Below are the code and all the weights of a small trained network. Each question names an input and a class and asks about switching units off, where a switched-off unit gives its printed mean instead of its output.

import numpy as np


def w(rows, s, z=0):
    codes = np.array(rows[::2]) - 128.0
    scale = np.full(codes.shape[1], s)
    scale[-1] = z or s
    return codes * scale


def f(y):
    return y / 2 * (1 + np.tanh(0.7978845608 * (y + 0.044715 * y**3)))


def log_softmax(a):
    a = a - a.max(-1, keepdims=True)
    return a - np.log(np.exp(a).sum(-1, keepdims=True))


def net(x, mask):
    res = np.array(x, float).reshape(1, 5) / 4 @ E
    y = f(res @ A[0][:, :-1].T + A[0][:, -1])
    res = res + np.where(mask, y, B[0][:, -1]) @ B[0][:, :-1]
    return log_softmax(res[-1] @ U[:, :-1].T + U[:, -1])


A, B = {}, {}
E = w([
[120,122,158,120,184,55,104,177,105,125,190,163],'x0',
[199,156,167,52,85,114,46,141,185,136,129,73],'x1',
[92,121,99,106,215,152,94,101,74,102,57,132],'x2',
[107,128,199,125,121,65,149,91,43,96,129,45],'x3',
[159,102,147,180,106,109,122,196,120,6,148,134],'x4',
],0.015)
A[0] = w([
[229,88,223,47,87,133,81,108,86,18,114,29,253],'n0',
[178,140,23,44,115,172,5,202,195,116,72,186,204],'n1',
[121,94,127,246,26,36,244,176,111,67,247,143,223],'n2',
[140,165,95,80,118,150,191,3,89,224,194,12,185],'n3',
[117,72,9,120,129,232,82,99,117,200,27,194,168],'n4',
[69,88,174,184,111,8,28,115,20,154,141,95,181],'n5',
],0.0055,0.0053)
B[0] = w([
[165,182,134,135,111,151,44,144,95,59,106,102,246],'n0',
[96,169,93,114,89,114,120,223,189,146,146,146,231],'n1',
[179,83,196,248,158,108,179,119,150,128,123,151,255],'n2',
[90,177,160,126,106,93,103,71,78,184,86,180,218],'n3',
[75,137,92,184,154,132,129,150,143,173,109,166,209],'n4',
[100,128,150,84,167,126,92,64,96,95,139,88,210],'n5',
],0.012,0.015)
U = w([
[68,55,156,135,226,67,185,69,49,66,184,108,7],'0',
[192,65,154,221,96,133,216,108,151,130,131,139,183],'1',
[139,140,137,120,160,154,60,109,67,49,66,68,164],'2',
[228,133,149,112,76,147,116,168,168,56,175,108,170],'3',
[70,127,33,130,108,142,141,168,174,180,86,156,157],'4',
[67,108,77,124,188,209,215,39,65,207,90,143,192],'5',
[108,148,206,95,2,117,117,46,76,193,17,118,20],'6',
[132,157,148,36,136,104,103,90,194,207,232,187,131],'7',
],0.0081,0.0018)

Each question gives the input, the list of numbers given to net, and the class t.
The units are the neurons (one row each of A and B). Each row of codes is followed by its name. A weight is (code - 128) times the scale printed after its matrix; where a second scale follows, it is the last column's (A, B and U).
mask holds one flag per neuron, in row order. A switched-off neuron (its flag False) gives its mean, the last column of its row in B, instead of its output. The means were averaged over made-up inputs and are rounded, as every weight is.
A unit's drop is (log p(t) with every unit on - log p(t) with that unit switched off) / (log p(t) with every unit on - log p(t) with every unit switched off).
The circuit of an input: a set's keep is (log p(t) with only the set's units on - log p(t) with every unit switched off) / (log p(t) with every unit on - log p(t) with every unit switched off). Starting from all 6 units, units are removed one at a time, each time the one whose removal leaves the highest keep (on an exact tie, the one counted first), for as long as the keep stays at least 0.8.
circuit, biggest first: the units of the circuit, biggest drop first
top k neurons: the k neurons with the biggest drops, biggest first
drop of u: that unit's drop, to one decimal
input [0,7,8,-4,8], class 3: circuit, biggest first -> (n1)
input [3,-3,-8,0,-8], class 6: top 3 neurons -> (n3; n1; n4)
input [8,2,-6,3,1], class 0: top 2 neurons -> (n5; n1)
input [0,-3,4,-4,-5], class 4: circuit, biggest first -> (n5; n4)
input [5,1,1,-4,-8], class 4: top 2 neurons -> (n4; n5)
input [2,1,-6,-6,-3], class 4: top 3 neurons -> (n5; n1; n3)
input [1,-4,7,8,5], class 2: top 2 neurons -> (n0; n4)
input [3,1,-2,-5,6], class 1: top 3 neurons -> (n2; n0; n5)
input [-8,4,0,-8,8], class 4: top 2 neurons -> (n1; n4)
input [8,1,6,7,-3], class 2: top 2 neurons -> (n2; n0)
input [7,-7,5,-8,8], class 1: drop of n2 -> 0.9
input [8,4,-2,8,-1], class 2: drop of n0 -> 2.0
input [-1,-4,8,-4,2], class 4: drop of n0 -> 0.0
